Below are the code and all the weights of a small trained network. Each question names an input and a target symbol and asks about switching units off, where a switched-off unit gives its printed mean instead of its output.

import numpy as np


def w(rows, s, z=0):
    codes = np.array(rows[::2]) - 128.0
    scale = np.full(codes.shape[1], s)
    scale[-1] = z or s
    return codes * scale


def norm(h):
    return h / np.sqrt((h * h).mean(-1, keepdims=True) + 1e-5)


def f(y):
    return np.maximum(y, 0)


def softmax(a):
    e = np.exp(a - a.max(-1, keepdims=True))
    return e / e.sum(-1, keepdims=True)


def log_softmax(a):
    a = a - a.max(-1, keepdims=True)
    return a - np.log(np.exp(a).sum(-1, keepdims=True))


def net(x, mask):
    ids = ['ΓΞΩμτψ'.index(c) for c in x.split()]
    T = len(ids)
    res = E[ids] + P[:T]
    r = norm(res)
    for j in range(3):
        rows = slice(3 * j, 3 * j + 3)
        q, k, v = (r @ M[0][rows].T for M in (Q, K, V))
        z = softmax(np.where(np.tri(T) > 0, q @ k.T / 3**0.5, -1e9)) @ v
        o = O[0][rows]
        res = res + np.where(mask[j], z, o[:, -1]) @ o[:, :-1]
    y = f(norm(res) @ A[0][:, :-1].T + A[0][:, -1])
    res = res + np.where(mask[3:7], y, B[0][:, -1]) @ B[0][:, :-1]
    return log_softmax(norm(res)[-1] @ U[:, :-1].T + U[:, -1])


Q, K, V, O, A, B = {}, {}, {}, {}, {}, {}
E = w([
[203,90,18],'Γ',
[154,91,140],'Ξ',
[154,248,184],'Ω',
[56,84,162],'μ',
[79,99,18],'τ',
[164,76,30],'ψ',
],0.013)
P = w([
[169,1,89],'0',
[91,98,39],'1',
[87,122,47],'2',
[87,134,57],'3',
[88,136,66],'4',
[89,135,73],'5',
],0.0084)
Q[0] = w([
[176,53,49],'h0',
[191,127,133],'h0',
[147,71,33],'h0',
[191,218,59],'h1',
[140,244,85],'h1',
[22,60,125],'h1',
[147,102,152],'h2',
[116,144,158],'h2',
[99,2,117],'h2',
],0.012)
K[0] = w([
[186,143,33],'h0',
[157,128,100],'h0',
[139,122,112],'h0',
[243,98,247],'h1',
[170,147,231],'h1',
[78,157,106],'h1',
[86,94,137],'h2',
[128,137,191],'h2',
[155,77,158],'h2',
],0.015)
V[0] = w([
[88,111,122],'h0',
[132,136,111],'h0',
[210,118,124],'h0',
[170,44,200],'h1',
[166,156,254],'h1',
[53,73,87],'h1',
[114,109,154],'h2',
[104,166,92],'h2',
[60,188,176],'h2',
],0.012)
O[0] = w([
[56,142,253,149],'h0',
[156,117,186,140],'h0',
[126,143,102,131],'h0',
[154,103,244,112],'h1',
[68,89,131,3],'h1',
[168,90,248,205],'h1',
[62,248,111,119],'h2',
[159,15,94,133],'h2',
[25,52,200,45],'h2',
],0.0049,0.012)
A[0] = w([
[196,139,175,106],'n0',
[132,76,86,187],'n1',
[123,10,165,248],'n2',
[210,48,57,172],'n3',
],0.011,0.0017)
B[0] = w([
[168,121,115,164],'n0',
[86,63,254,176],'n1',
[96,189,14,152],'n2',
[6,184,181,250],'n3',
],0.0081,0.011)
U = w([
[163,57,64,254],'Γ',
[128,129,247,215],'Ξ',
[85,105,115,105],'Ω',
[44,53,217,191],'μ',
[123,161,55,33],'τ',
[110,103,100,85],'ψ',
],0.014,0.0043)

Each question gives the input, a string of symbols that net reads in full, and the target symbol t.
The units are the heads (3 rows each of Q, K, V and O) and the neurons (one row each of A and B). Each row of codes is followed by its name. A weight is (code - 128) times the scale printed after its matrix; where a second scale follows, it is the last column's (O, A, B and U).
mask holds one flag per unit, heads first, then neurons. A switched-off unit (its flag False) gives its mean, the last column of its rows in O or B, instead of its output. The means were averaged over made-up inputs and are rounded, as every weight is.
A unit's drop is (log p(t) with every unit on - log p(t) with that unit switched off) / (log p(t) with every unit on - log p(t) with every unit switched off).
The circuit of an input: a set's keep is (log p(t) with only the set's units on - log p(t) with every unit switched off) / (log p(t) with every unit on - log p(t) with every unit switched off). Starting from all 7 units, units are removed one at a time, each time the one whose removal leaves the highest keep (on an exact tie, the one counted first), for as long as the keep stays at least 0.8.
units of the circuit, in order: the units of the circuit, biggest drop first
most important unit: the unit with the biggest drop
top k neurons: the k neurons with the biggest drops, biggest first
which heads matter: for each layer, one digit per head in row order, 1 if its drop is at least 0.15 and else 0, layers parted by /
drop of u: that unit's drop, to one decimal
input Ξ Ω μ, target Ξ: top 2 neurons -> (n3 n1)
input τ Ξ τ τ τ μ, target τ: units of the circuit, in order -> (n3 n2)
input τ τ Γ τ τ, target μ: which heads matter -> 001
input τ τ τ τ μ, target τ: top 2 neurons -> (n2 n3)
input Ω τ μ Ξ Ω Ω, target μ: which heads matter -> 011
input Ξ τ Γ, target Ξ: units of the circuit, in order -> (h1 n3)
input Γ τ Ξ Ω μ, target Γ: most important unit -> n3
input Ξ τ τ μ μ, target Ξ: which heads matter -> 111
input μ μ τ Ξ Γ, target μ: units of the circuit, in order -> (n3 h1)
input Ξ τ τ, target μ: units of the circuit, in order -> (n1 n2)
input τ ψ τ ψ, target μ: top 3 neurons -> (n3 n1 n2)
input τ τ τ Ω, target τ: top 2 neurons -> (n3 n1)
input μ τ Ω, target μ: drop of h2 -> 2.5
input μ Γ τ ψ, target μ: drop of n3 -> 0.0
input Ξ Ξ ψ ψ Γ, target Ξ: drop of h1 -> 0.7
